(in the rows, 128 means zero)
Here are made-up nodes, facts about them, and rows of numbers that follow some of those facts. Name the node behind each unnamed row.

There are 3 kinds of fact about the nodes: Θ, Σ, ξ.
(1003) (Σ (1070))
(1017) (Θ (238))
(1041) (ξ (479) (822) (747))
(105) (Θ (99)) (Σ (231))
(1051) (Σ (1375))
(1070) (Σ (373)) (ξ (208) (373) (1406) (99))
(1076) (Σ (1293)) (ξ (458))
(1079) (Σ (844))
(1080) (ξ (79))
(1090) (Σ (1178))
(1112) (Σ (340))
(1114) (Σ (1257)) (ξ (316) (418))
(114) (Σ (1361))
(1152) (Θ (587)) (ξ (986) (1455) (151) (92))
(1178) (Σ (320)) (ξ (335) (455))
(1187) (Θ (166)) (Σ (1389))
(12) (Θ (923)) (Σ (1242))
(1206) (Θ (636)) (Σ (991))
(1223) (Θ (1418)) (Σ (123)) (ξ (269) (998) (1051) (1442))
(1224) (Σ (706))
(123) (Θ (886))
(1242) (Σ (736))
(1249) (Θ (1257)) (ξ (131) (1449))
(1257) (Θ (1375)) (Σ (54))
(1270) (Θ (324))
(1280) (Θ (1187))
(1281) (ξ (747) (373))
(1293) (Σ (12)) (ξ (1442))
(1329) (Θ (949)) (ξ (335) (1112) (115))
(1361) (Θ (421))
(1375) (Σ (758))
(1389) (Σ (759))
(1390) (ξ (421) (12))
(1406) (Σ (408))
(1430) (ξ (678) (455))
(1436) (ξ (115) (924))
(1466) (Σ (1187)) (ξ (678) (530))
(1479) (Σ (387)) (ξ (458) (272))
(1501) (Σ (208))
(151) (Θ (184))
(173) (Θ (369)) (ξ (426) (1187))
(184) (Θ (1270)) (Σ (636)) (ξ (103))
(2) (ξ (105) (408) (530))
(208) (Σ (79))
(231) (Θ (790)) (Σ (1224))
(238) (Θ (714)) (Σ (1436))
(278) (Σ (989))
(289) (Θ (1080))
(292) (Σ (105)) (ξ (103) (378))
(300) (ξ (289))
(31) (Θ (490)) (ξ (1079) (1424))
(320) (Σ (490))
(324) (Θ (1430))
(336) (Σ (367))
(340) (Σ (1090))
(367) (Σ (606)) (ξ (455))
(369) (Σ (371))
(371) (Σ (589))
(373) (Θ (378)) (Σ (1424))
(387) (Θ (986))
(408) (Σ (1479))
(414) (Θ (736))
(418) (Θ (589))
(421) (Θ (2))
(425) (Θ (1223)) (Σ (1280)) (ξ (289) (736))
(426) (Σ (750))
(432) (Θ (1479))
(455) (Θ (12))
(464) (ξ (328))
(475) (Θ (1329)) (Σ (998))
(479) (Θ (475))
(490) (ξ (1501))
(530) (Σ (755))
(54) (Σ (114)) (ξ (1206))
(546) (ξ (328) (1112))
(583) (ξ (208) (1501) (979))
(587) (Θ (173))
(589) (Θ (998)) (Σ (1203))
(598) (ξ (822) (1280))
(636) (ξ (1449) (949))
(642) (ξ (1051))
(678) (Θ (1017))
(684) (Σ (1051)) (ξ (105))
(714) (Θ (231)) (ξ (335) (886))
(728) (ξ (1449) (123) (324))
(736) (Θ (455)) (Σ (278))
(742) (ξ (1224) (1389) (1079) (475))
(752) (Σ (1017)) (ξ (408))
(755) (Σ (829))
(758) (Θ (123)) (ξ (979) (1017))
(759) (Σ (752))
(764) (Σ (1206)) (ξ (269))
(776) (ξ (131) (475) (1257))
(79) (Σ (131))
(790) (Θ (758)) (Σ (184)) (ξ (208) (479) (584) (99))
(800) (Θ (752)) (ξ (1168) (269))
(829) (Σ (1076)) (ξ (1206) (336))
(844) (Σ (1114)) (ξ (272) (1242))
(860) (ξ (986) (378))
(862) (Σ (1466))
(868) (ξ (1418) (1375))
(873) (Σ (583)) (ξ (208) (479) (1455))
(886) (Θ (414))
(916) (ξ (103) (289) (862) (328) (1442))
(923) (Θ (1152))
(924) (Θ (418))
(927) (Σ (684))
(939) (Θ (678))
(949) (Θ (1406))
(951) (ξ (589) (115))
(986) (Θ (546))
(989) (Σ (862))
(991) (Σ (1112)) (ξ (1201))
(998) (Θ (373))

Named rows:
(173): [151 101 121 134 125 142 137 109 160 118 121 106  92 130 163  95 112 101
 135 158  90 103 121 129 132 112 115  91 107 129  82 115 114 135 114 150
  98 107 132]
(755): [122  96 139  81 132 102 115 118 154  75 145 166  87 121 142 130 142 144
 128  83 157 118 173 106 121  81  97 164 127 144  91 112  79 101 140 138
 165 154 116]
(373): [143 141 134 139 102 117 166 100  96 130 182 135 149 159  79 138  94 142
 191  86  93  95 166 131 153  65 176 112 151  79 124 164 137 149  65  69
 169  68  75]
(924): [192 164  75 140 124 117 142 125 144 118 153 131  87 136 105  99 122 130
 124 121 109  91 133  98 144 131 112 136 153 139 132 135 127 139  66  68
 165 147 150]
(598): [116  95 136 129 139 145 159 123 128 120 180 122 119 158 115 109 113 139
 127 130  99 120 124 101 112  56 111  98 122 111  83 145 127 114  97 151
  97  69  72]
(583): [114  96 138 132 136 146 160 123 123 133 187 127 118 164 111 111 115 135
 127 133  94 121 122  96 112  55 114  94 124  89  85 151 129 108  83 154
  91  70  62]
(1501): [128 156 137 135 115 100 148 115 102 132 190 142 140 181  89 143  75 140
 165  95 116 102 163 108 117  63 152 101 132  93 131 153 127 139 107  76
 163  83  68]
(714): [193 137 125 138  98  96 159 124 178 153 138 154  69 139 145  94 119 102
 125 170  99 100  96  89 146  98  98 102 152 144  85 103 124  89  68 135
  94 135 154]
(800): [139  99  63 111 145 142 121 150 148 141 141 128  70 129 134 142 131  84
 125 107 104 105 100 121 132 142 113 124 110 147  83 143 134  81  81 148
  91 100 132]
(844): [110 142  61 104 168 165 148 172 163  91 122  96  80 154 162  93  83  76
 152 125 167 118  99  84 102  55 129  98 148 126  84  93 133  72 115 147
 158 103 148]
(1242): [134 105 142 104 143  86  91 129 115  67 139 158  70 121 137 131 119 141
 124  85 130 143 171 111 136  76 104 174 140 145  93 130  89 136 144  81
 177 153 137]
(278): [136  96 139 127 154  88  93 151 106  69 148 144  66 120 148 113 112 137
 124  84  97 153 148 105 137  72 101 173 143 149  86 149 112 143 147  97
 156 123 147]
(123): [192  87  75 114 100 159  84 178 106  85 147 157 144 119 137  92  73 104
 188 158 163 106 150 164 129 102 150 171  76 145  99 136 135  75 122  69
 172  89  81]
(54): [112 157  64 110 171 167 151 175 164  95 117 101  77 160 161  94  77  85
 163 107 169 118  93  84 104  54 139  99 151 122  84 101 138  70 117 125
 172 107 149]
(1017): [196 149 143 149 104  85  99 108  90  95 149 141  68 181  90 111  71 136
 147 153  88 162 100  93 153  64 115 125 153  78  80 156 143 156 148  68
 140  70 126]
(464): [153 144  58 133 158 129 134 169 151 142 173 120  67 138 112 157 127 102
 122 103 107 103 103 102 116 138 109 111 136 145  96 150 132  94  78 135
  92 143 136]
(991): [183 130 135 143 183 102  92 159 181  75 194 113 142 186 123 104 146 106
 131 161 161  98 126 138  95 108 177 116 130 145  83 162 123 121  88 151
 146  77 145]
(860): [114 112  94 124 155 134 152 146 138 142 179 123  75 146 108 155 120 121
 124  95 101 118 105 105 121  94 116  97 124 137  86 159 135  88  81 151
  93  80  79]
(868): [131  95 106 133 122 152 141 156 127  85 172 111 111 136 147  97 123  99
 123 152 120 102 108  94 121  75 114 110 105 136  85 124 108 118 100 154
 106 111 123]
(1270): [180 127 119  89 166 123  97 119 124  89 125 149 102 138 104  98 115 126
 144 161 113  86  99  98 133 136 131 173 129  67 102 131  86  85 107 132
 139 110  99]
(105): [197 151  80 130 103  93 148 172 132 128 195 134 122 156 148  94  67 128
 138 144 106  87 176 132 157  88 113 154 156  74 127 101  58 150  70  72
 168 153 102]

Name these rows:
No name comes twice in this set of rows, the named rows included.
[154 158 113 134 148  92 119 111 124 141 163 153  83 154  83 166  80 135
 172  82 101  99 145 132 132 128 161 115 144 101 112 161 138 109  86  65
 127  85  70]  (986)
[197 162 131 152 180 105 129 165 178  87 196 113  96 192 133  92 153 109
 121 166 126  85 110  94  86  92 140 100 155 150  85 159 113 136  71 156
 136 140 153]  (1178)
[117 159  66 114 140 167  82 174 110  69 117  98 125 151 148 101  70  83
 207  92 176 122 104  94 120  93 180 140 127 137  86  98 132  90 140  72
 175 137 144]  (1079)
[155 139 120 147 104 159 157 110 100  83 111 121 129 148 101  96 152 129
 120 172 108  85  95  87  77  86  94  92  78 142 161 168 135 152 106 136
 150 144 137]  (684)
[195  89  99 114  98  91 125 178 148 149 195 166 119 144 147  92  67  95
 177 155 111 135 174 132 156  98  98 158 151 124  81  95  72  85  65 104
  95 113  82]  (231)
[140 138 139 148 176  98 131 124 175 104 196 120 142 196  92 125 141 136
 133 158 119 110 131 134  86  57 180  93 140 142  80 180 134 122  76 153
 138  64  89]  (490)
[125  85 140 131  97 166 157 110 109 145 117 168 143 130  87  92 146 142
 123 165  93  93  98  86  74  64  97  95  71 151 107 177 145  73  81 115
 114  66  68]  (758)
[184 139 106 127 119 116 101 122 124 101 146 137 118 135 113 100  89 121
 156 134 120  90 139 119 137 125 145 139 126 122 108 127 127 128 105  81
 164 123 118]  (421)
[147  97 138 136 157  91  85 158 100  64 150 132  63 124 148 109 101 129
 120  93  94 155 138 105 142  67 104 173 144 145  88 161 122 147 145  83
 147 103 145]  (989)
[176 121 116 136 127 158 164 157 162  85 172 107 100 138 156  88 145 116
 122 163 101  90 112  87 110  57  98 102 138 139  86 111  82 128  76 154
 122 149 143]  (2)
[147 146 112 145 103 142 112 106  95  75 111 133 134 151  84 115 143 136
 132 153 138  90  95  87  81 135 116  95  72 144 164 169 141 146 144  82
 165 134 102]  (1375)
[187 127 140 153 159  87  86 151  98  68 138 118  66 130 132  97  79 128
 120 128  91 141 108 123 150  81 128 178 147 102  82 172 138 153 147  66
 161  78 149]  (1187)
[197 165  75 145 159 127 119 125 174 134 133 124  79 131 156  92  97 142
 118 153  92  88 170 147  93 106 109 101 144 138 163 160 111 151  77  65
 176 154 133]  (455)

Now the same nodes, written a new way:
Some nodes and their rows:
(1361): [122 117 160 122  68  94 114 135  89 135 153 107 148 146 146 115 143 152
 148 121 174 151 147  87 112 176 127]
(418): [107 109 157 112 127 121 105 159  95 110 153  99 173 112 152  87 160 154
 146  91 172 129 147 105 134 151 137]
(369): [175 104 146 106 128 122 103 128  91 127 139  84 176 134 141  86 150 186
 120 122 158 141 140  89 125 176 133]
(949): [120 107 132 103  52 109 136 145  92  90 156 111 156 134 132 102 153 154
 121 114 164 132 148  95 129 190 126]
(1280): [137 118 148 117 109 110 139 142 101 127 147  98 146 133 151  96 154 180
 123 110 161 139 142  89 125 170 128]
(1249): [134 119 151 123 128 135 120 113  91 119 157 112 155 124 165 102 144 168
 102  84 118 134 142 122 117 202  96]
(750): [136 115 147 115 100 116 136 145  98 122 148  94 150 131 147  95 153 177
 127 109 162 139 140  91 126 169 129]
(1270): [122 102 143 124  80 126 150 125  92 127 159  64 143 133 125  85 143 155
 122  97 158 154 119  97 131 143 131]
(1206): [141 129 151 117  87 131 135 118 102 113 152  87 142 140 142  89 167 169
 146 112 154 108 140  72 123 164 111]
(1090): [142 131 152 116  86 131 136 118 102 109 152  82 144 140 134  88 171 167
 157 115 157 105 138  66 126 160 111]
(92): [138 116 148 115 102 113 139 140  98 122 148  97 152 131 147  96 154 174
 126 110 163 139 140  90 126 168 129]
(1375): [168 126 143 114 131 124 114 147 109 129 141  95 120 123 151  86 165 144
 121 117 170 157 146 104 126 181 128]
(758): [183 126 139 116 145 149  99 141  93 131 128 139 145  96 146 103 149 126
 133  73 122 152 124 118 120 190  97]
(378): [119 116 159 112 133 122  99 164 100 104 156  99 177 105 142  99 160 164
 150  98 168 136 138 105 134 154 140]
(951): [123 115 149 123 169 123 134 132  82 114 153 101 157 121 145 107 151 184
 144  90 115 147 136 122 125 206  98]
(584): [135 114 148 115 112 109 141 137  99 123 144 102 153 129 143  98 155 170
 120 107 163 137 139  87 126 166 128]
(1466): [175 132 147 131 169 133 207 107  63 114 158 111 163 113 145  98 141 178
 140  75 136 133 164 139 121 202 101]
(991): [140 131 154 122 130 145 120 104  95 102 158  96 155 128 140 103 164 163
 146  92 114 109 132  95 120 190  86]
(868): [136 117 151 121 141 129 122 125  91 116 154 108 157 119 150 107 148 173
 119  88 121 140 137 117 122 197 102]
(1406): [114 101 132 103  72 100 138 149  97  93 151 114 158 131 129 103 156 154
 113 110 161 134 142  91 130 188 129]
(1418): [136 117 149 117 102 112 139 139 100 124 148  96 148 132 151  96 155 181
 124 114 162 139 144  89 126 172 127]

Rows to name:
No name comes twice in this set of rows, the named rows included.
[177 129 142 112  85 148  94 140 108 124 148  97 121 123 162  80 158 136
 111 112 168 154 149 114 125 181 127]  (1051)
[113 110 144 117 142 104 161 155  76 126 145  81 145 140 145  82 158 191
 171 113 155 148 150  99 133 185 120]  (335)
[193 150 141 125  80 128 208 154  90 126 143 132 146 107 142 107 136 178
 156  82 168 128 150  94 122 149 133]  (1017)
[130 107 146 115 122 104 136 137 103 125 141 107 154 127 144  98 155 163
 110 100 160 136 136  86 125 167 126]  (1501)
[151 131 153 116 117 120 125 162 107 106 154  89 153 117 127 122 159 214
 154 125 151 159 124  97 130 178 134]  (328)
[141 134 153 116 109 128 140 130  99 105 152  77 145 140 128  94 175 183
 177 121 151 115 135  69 129 167 111]  (1112)
[125 100 146 117 152  88 146 132 108 129 132 121 162 123 135 107 157 142
  93  88 157 128 128  77 123 160 124]  (208)
[176 149 163 122 133 155  84 157 116  82 170  94 165  90 120 158 154 236
 151 118 102 175 106 135 125 211 114]  (916)
[143 122 153 122 153 129 119 132  98 109 155 109 163 110 140 122 151 182
 124  91 115 147 127 119 122 199 103]  (860)
[ 96 107 131 111 158 106 151 154  64  83 160 104 160 128 122 112 158 177
 176 100 109 150 143 131 133 241  92]  (1329)
[101 108 155 111 141 120  98 167  94 109 153  98 174 110 152  83 160 155
 146  89 171 132 145 109 135 153 140]  (589)
[146 122 152 121  95 153 102 116  93 111 163 106 157 120 168 100 140 171
 104  88 120 136 143 126 118 201 101]  (642)
[190 105 147 104 120 128  99 123  85 129 136  86 184 135 137  87 146 184
 129 122 159 138 141  86 123 174 133]  (923)
[155 131 152 114  62 142 109 142 105 109 160  93 149 125 152 103 148 194
 122 119 158 145 139 103 126 174 131]  (1442)
[167 123 153 117  93 123 211 110  83 111 146 109 158 115 137 100 156 190
 122 107 185 142 151 107 130 164 130]  (278)

